[[146 145 114 122]
 [149 107 148 135]] 114

[124 155 139 118] 139

[149 109 137 133] 137

[137 100 134 117] 134

[138 129  99 118] 99

[149 154 129 127] 129

[135 103 122 135] 122

[[158 128 157 136]
 [153 133 150 122]
 [105 154 145 127]] 157

[132 146 155 148] 155

[[127 141 106 134]
 [126 128 118 126]] 106
---
Input: 132	117	152	144	105
Output: 152

Input: 112	141	149	101	117	138	156
Output: 101

Input: 151	152	119	121	144	109	139
Output: 121

Input: 153	125	142	127	124	130	136
Output: 127

Input:
110	129	139	154	132
139	106	101	148	108
116	140	145	134	113
Output: 101

Input: 142	118	130	150	116
Output: 130
---
[118 141 122 122 149 148] --> 118
[125 122 122 150 133 138 134] --> 125
[108 128 135 139 153 129] --> 108
[147 150 114 141 130 138] --> 147
[130 114 112 103 135 149] --> 130
[138 127 132 122 117 148 103] --> 138
[105 120 117 118 116 117] --> 105
[143 102 132 131 130] --> 143
---
[121 131 151 157 143] ans = 131

[[151 119 135 116]
 [105 136 130 148]
 [112 141 137 149]] ans = 119

[120 115 128 143 158 135] ans = 115

[[129 131 123 129 126 134]
 [133 141 104 133 122 156]] ans = 131

[155 156 107 113] ans = 156

[121 153 109 147 117 142 150] ans = 153

[[105 130 120 120]
 [130 149 124 126]] ans = 130
---
array([146, 139, 109, 101]) -> 109

array([[146, 121, 131, 127],
       [122, 143, 127, 157]]) -> 122

array([124, 158, 112, 126, 145, 121]) -> 121

array([[143, 155, 125, 104, 147, 111],
       [113,  99, 133, 153, 109, 144],
       [140, 129, 148, 128, 141, 118]]) -> 104

array([[147, 138, 141, 117, 106, 135],
       [131, 102, 122, 129, 156, 127],
       [154, 139, 119, 113, 110, 118]]) -> 106

array([127, 129, 140, 151]) -> 129
---
[[136 118 133 141 122 131 132]
 [132 134 136 154 136 125 123]
 [118 132 109 117 122 128 121]] --> 121

[[149 126 103 130 134 119]
 [122 132 134 140 130 148]
 [130 107 117 115 130 132]] --> 132

[[148 131 150 132 154 134]
 [131 138 145 135 132 130]
 [130 123 108 126 122 130]] --> 130

[[155 121 126 131 140 124 131]
 [101 106 125 108 148 125 123]
 [109 122 147 106 121 100 132]] --> 132

[[129 126 131 135 120 131 142]
 [134 124 120 123 127 146 152]
 [127 142 149 149 143 124 120]] --> 120

[[115 147 148 143 118 150]
 [120 120 124 144 138 122]
 [133 107 111 134 148 106]] --> 106
---
[125 122 105 118 110 146] -> 146
[123 128 151 110 118] -> 118
[127 150 108 112 118 132 145] -> 145
[155 112  98 125 130] -> 130
[139 115 133 100 140 111] -> 111
[132 123 153 142 144 114] -> 114
[124 102 127 147] -> 147
[148 144 137 102 105 119 140] -> 140
[120 151 101 114 132 156] -> 156
---
[123 157 117 125] >> 117
[126 101 130 135] >> 130
[151 144 147 118] >> 147
[123 120 138 104] >> 138
[107 117 118 155] >> 118
[129 132 126 107] >> 126
[128 119 103 104] >> 103
[112 105 127 102] >> 127
[128  99 139 123] >> 139
[118 149 125 138] >> 125
---
[138 136 108 135 106] yields 138
[128 127 158 133 126 127] yields 128
[111 132 139 106 155] yields 111
[135 121 104 138 132 139] yields 135
[116 131 103 130 117] yields 116
[101 129 129 128] yields 101
[139 121 139 104 114 113 114] yields 139
[113 128 156 134 116 141] yields 113
[140 112 142 149 130 123 135] yields 140
---
[[136 134 146 143 139 152 119]
 [136 119 121 118 120 102 133]
 [136 136 135 118 120 123 129]] → 129

[[149 113 142 133 152 110]
 [141 106 115 134 140 104]
 [138 107 137 112 144 106]] → 106

[[136 103 111 137 137]
 [129 114 129 134 142]
 [114 111 132 136 157]] → 157

[[127 139 120 128 149]
 [157  99 132 133 125]
 [138 111 132 130 122]] → 122

[[125 148 137 136 149]
 [124 143 138 149 130]
 [146 104 109 107 104]] → 104

[[120 122 131 154 141 123]
 [134 132 131 129 137 131]
 [155 154 145 115 146 153]] → 153

[[135 136 152 131 121 123 123]
 [132 134 138 129 130 123 126]
 [120 132 130 128 132 147 134]] → 134

[[106 134 107 113 125 130]
 [125 123 108 123 116 142]
 [104 132 107 115 127 129]] → 129
---
[134, 150, 139, 149, 111, 148, 108] ans = 134, 108
[127, 102, 129, 115, 113] ans = 127, 113
[128, 127, 114, 129, 112, 105] ans = 128, 105
[127, 100, 116, 113, 134, 140, 118] ans = 127, 118
[[128, 107, 122, 120, 107, 103], [127, 103, 129, 124, 115, 115]] ans = 128, 115
[103, 141, 154, 106, 115, 156] ans = 103, 156
